Each row has two labels, one from each of two sets.
-.20; -.11; -.15; -.26; .09; .13; -.33; .00; -.10; .21; .24; .10; -.07; -.04; .04; .25; .17; .07; -.06; .24; .04; -.24; -.26; -.01; .07; .04; .16; .04; .17; .02; .05; .13; -.19; .00; .11; .10; .06; -.37; .10; -.05; -.08; -.05; .18; .03; .01; -.24; -.02; .06; .05; -.08; -.04
F/Z450
-.05; -.13; -.01; -.11; -.03; .03; .02; -.07; .13; .18; .02; .10; -.12; -.08; -.02; -.14; -.06; -.07; -.05; .15; -.09; -.12; .11; -.10; -.04; .18; .08; .05; -.05; .02; -.09; .13; -.08; .09; .00; .07; -.17; -.01; .08; -.04; -.11; .06; .14; -.04; .11; -.11; -.03; .17; .06; -.03; .04
J/Z239
-.45; -.18; -.07; -.38; .08; .13; -.39; -.05; -.11; -.13; .06; .02; .01; -.03; -.40; .03; .12; -.09; .01; -.02; -.19; -.29; .16; -.16; .03; -.14; .27; -.01; .24; .04; -.19; -.20; -.29; .21; .02; .19; -.10; -.35; .17; -.18; -.10; -.07; .23; -.34; .42; -.26; -.02; .01; .22; -.07; .06
P/Z450
-.18; -.14; -.10; -.10; .01; .10; -.13; -.07; .05; .13; .03; .12; -.08; -.20; -.10; .02; .06; -.01; -.07; .22; -.14; -.18; .07; -.11; -.02; -.08; .26; -.08; .11; .03; -.13; .12; -.06; .14; .12; .20; -.14; -.14; .17; -.18; -.14; -.09; .27; -.02; .17; -.28; -.06; .12; .05; -.04; -.04
J/Z450
-.07; -.05; -.07; .08; .02; .13; -.16; -.03; .00; .01; .03; .08; .01; -.07; -.15; .13; .10; .10; -.12; .40; -.11; .06; .11; -.03; -.01; .18; .25; -.05; .23; -.01; -.19; .17; -.03; .07; .09; .14; .06; -.19; .19; -.05; -.11; -.27; .24; -.05; .10; .00; -.03; .03; .00; -.02; -.06
E/Z450
-.46; .05; -.08; -.07; .14; .09; -.37; -.07; -.09; .04; -.07; -.37; -.02; .10; -.39; .02; -.01; -.17; .01; -.09; -.09; .02; .07; -.13; .00; -.09; .40; -.02; .16; -.02; -.18; -.30; -.39; .11; .08; .03; -.06; -.38; .12; -.04; -.06; .16; .02; -.27; .46; -.35; -.08; -.08; .24; -.08; -.08
P/Z450
-.06; .08; -.07; -.04; .01; .18; -.31; -.05; .08; .21; .08; -.01; .00; -.06; -.03; .15; .18; .11; -.10; .32; .04; .09; .06; .02; -.18; .24; .27; .01; .23; -.02; -.08; .14; .04; .04; .27; .14; .03; -.24; .15; -.17; -.16; -.38; .22; -.11; .24; -.15; -.13; -.06; .00; -.05; -.05
E/Z450
-.05; .23; -.10; .14; .12; .00; -.18; -.03; -.04; .41; -.01; -.10; -.09; .00; -.11; .22; .06; .16; -.03; .22; -.04; .29; -.04; -.01; -.01; .13; .34; .05; .13; .06; .09; -.14; -.20; .07; .21; .11; .16; -.26; .08; .11; -.01; -.02; -.04; .15; .06; -.31; -.10; -.12; -.01; -.01; .04
F/Z154
-.27; -.04; -.07; .04; -.02; .14; -.28; -.07; .09; .46; .05; -.09; -.05; -.02; -.24; .04; .04; -.03; -.07; -.16; -.03; -.02; .05; -.03; .03; -.01; .29; -.03; .06; -.06; -.16; -.24; -.18; .14; .08; .08; -.16; -.28; .17; -.15; -.16; .04; .14; -.02; .18; -.19; -.04; .04; .12; -.03; -.02
P/Z239
-.02; .07; -.13; .47; -.09; .00; .01; .03; .03; .04; -.04; -.16; -.10; .12; -.04; .20; .03; .19; -.15; .23; -.07; .24; .05; .19; -.10; .15; .24; -.03; .01; -.06; -.12; .19; .09; -.09; .05; .11; .15; -.03; .10; .04; -.03; -.13; .10; .35; -.17; -.04; -.04; .02; -.16; .02; -.19
E/Z154
.05; .35; -.03; .46; -.11; .00; .07; .02; -.03; .05; .02; -.12; .03; .14; -.02; -.04; -.13; .12; -.09; .24; -.09; .49; .14; .01; -.13; .24; .21; .02; -.03; -.03; -.12; .09; -.01; -.02; .03; .04; .10; .04; .02; .19; -.08; -.04; -.02; .09; .02; .01; -.22; -.15; .05; .00; -.11
E/Z154
-.08; -.02; -.15; -.20; .00; .04; -.16; -.01; -.02; .12; .03; .27; -.04; -.07; -.05; .06; .08; .12; -.17; .29; -.20; -.08; .16; -.12; .12; .15; .09; -.06; .34; .12; -.05; -.03; -.08; .15; .10; .17; -.13; .01; .19; -.13; -.01; .00; .11; -.07; .12; -.23; .03; .10; .00; .02; .01
P/Z239
-.15; -.07; .01; -.17; .01; .02; -.01; -.01; -.12; -.12; -.03; -.10; .00; .14; -.17; -.12; -.12; -.05; .05; -.07; -.06; -.01; .15; -.15; .13; -.12; .06; -.03; -.03; .02; .02; -.29; -.18; .14; -.07; -.04; -.11; -.14; .02; .08; .07; .17; .01; -.17; .15; -.03; -.02; -.08; .16; .01; .12
P/Z450
-.04; -.03; .03; .02; -.06; .11; -.03; -.06; .03; -.03; .08; .19; -.12; -.02; -.08; .02; .02; .11; -.08; .37; -.09; .12; .29; -.03; .01; .12; .17; -.08; -.03; .07; .02; .11; -.12; .05; .01; .15; -.02; -.11; .12; .03; -.09; -.11; .24; .16; .06; -.12; -.02; -.10; .03; .00; -.03
J/Z450
-.09; -.14; -.05; -.19; -.07; .09; -.07; .03; -.02; .40; .11; .18; -.11; .16; .24; -.06; .08; .06; .01; .11; -.02; -.14; -.03; -.01; .02; .13; -.04; -.13; .10; -.03; .07; -.02; -.10; .06; .01; -.05; -.06; -.31; .03; .02; .00; .17; .04; -.04; -.07; .04; -.03; .11; .05; -.04; .03
F/Z450
-.11; .05; .02; .01; -.02; .19; -.23; -.04; .14; .37; -.01; -.05; -.09; -.09; -.16; .10; .00; .04; .01; .11; .03; .06; .13; .00; -.08; .07; .27; .06; .07; -.02; -.03; -.02; -.07; .14; .23; .09; -.09; -.32; .14; -.20; -.17; -.17; .13; .01; .16; -.21; -.05; -.06; .03; -.05; -.03
J/Z450
-.18; -.14; -.05; -.33; .09; .12; -.17; .02; -.13; .10; .14; .22; .09; .02; -.04; .07; .16; .00; .04; .21; -.02; -.15; -.04; -.12; .10; .05; .10; .00; .17; .03; -.03; -.08; -.22; .07; .01; .08; .03; -.29; .11; -.01; -.03; .03; .13; -.16; .09; -.15; -.02; -.03; .05; -.13; .07
P/Z239
-.19; .21; -.05; .34; -.07; .08; -.11; -.06; -.09; .10; .04; -.22; -.05; .22; -.04; -.05; -.10; .03; -.04; .14; -.02; .36; .05; -.05; -.04; .02; .35; -.07; -.06; -.09; -.15; -.11; -.28; -.02; -.06; .00; .08; -.23; .07; .29; -.04; .19; -.01; .04; .12; -.09; -.20; -.24; .10; -.01; -.08
P/Z154
-.09; .22; -.11; .31; .21; .14; -.31; -.07; .15; .09; -.16; -.42; -.03; -.21; -.48; .45; .07; .03; -.01; -.10; .06; .07; -.12; .24; -.10; -.01; .37; .13; .03; .00; -.21; .01; .02; -.04; .30; .17; -.06; -.08; .15; -.17; -.20; -.37; .15; .14; .05; -.31; .00; -.05; -.06; -.06; -.19
J/Z154
-.20; -.05; .04; .10; -.11; .07; -.13; -.05; .08; -.04; .08; .06; .03; .08; -.11; -.11; -.08; -.03; -.13; .23; -.11; .06; .25; -.15; -.06; .21; .25; -.14; .08; -.17; -.25; .13; -.10; .17; .00; .03; -.10; -.20; .13; -.01; -.16; -.16; .26; -.12; .19; -.06; -.18; -.03; .09; -.02; -.05
J/Z450
-.12; .04; -.09; .11; -.02; .00; -.11; -.02; .01; -.01; .04; .02; -.04; .08; .00; .06; .05; .12; -.21; .25; -.06; .09; .03; .03; -.15; .15; .24; -.07; .08; -.09; -.11; .17; -.04; .05; .03; .07; .01; -.12; .12; .03; -.09; -.22; .17; .07; .07; -.09; -.12; -.02; .00; -.01; -.16
E/Z450
-.04; -.29; -.04; -.22; -.34; -.22; .28; .16; -.28; -.36; .12; .58; -.18; .42; .60; -.39; -.14; .06; -.29; .38; -.30; -.20; .33; -.32; .12; .21; -.32; -.28; .15; .11; .22; .26; -.02; .13; -.32; -.12; -.14; .03; -.07; .33; .20; .47; .04; .03; -.19; .35; -.07; .20; .09; .05; -.03
F/Z239
-.13; -.10; .00; .05; -.07; .06; .06; -.08; .28; .22; -.11; .05; -.23; -.23; -.19; -.04; -.07; -.05; -.04; .23; -.23; -.10; .18; -.06; -.06; .25; .33; -.01; -.10; .02; -.18; .05; .02; .14; .09; .28; -.22; .03; .20; -.06; -.25; -.06; .23; .27; .08; -.33; .09; .11; .05; -.01; .09
J/Z239
-.12; -.01; .00; -.32; .11; .21; -.35; -.09; .04; .49; .11; .15; -.08; -.20; -.05; .17; .19; .07; .06; .13; -.01; -.21; -.02; -.01; .04; .10; .20; -.06; .19; .01; .08; -.10; -.10; .15; .26; .17; -.02; -.35; .16; -.17; -.08; -.10; .15; -.02; .15; -.29; -.12; .03; .05; -.06; .05
F/Z450
-.03; .07; .00; .23; .00; .11; .03; -.02; .00; .05; -.03; -.05; -.10; .01; -.06; .08; -.04; .00; -.04; .21; .05; .22; -.05; .09; -.19; .04; .28; -.04; -.18; -.08; -.03; .12; -.04; -.11; -.02; .11; .08; -.12; .01; -.28; -.13; -.18; .16; .19; -.06; -.04; -.05; -.11; .01; .01; -.16
E/Z154
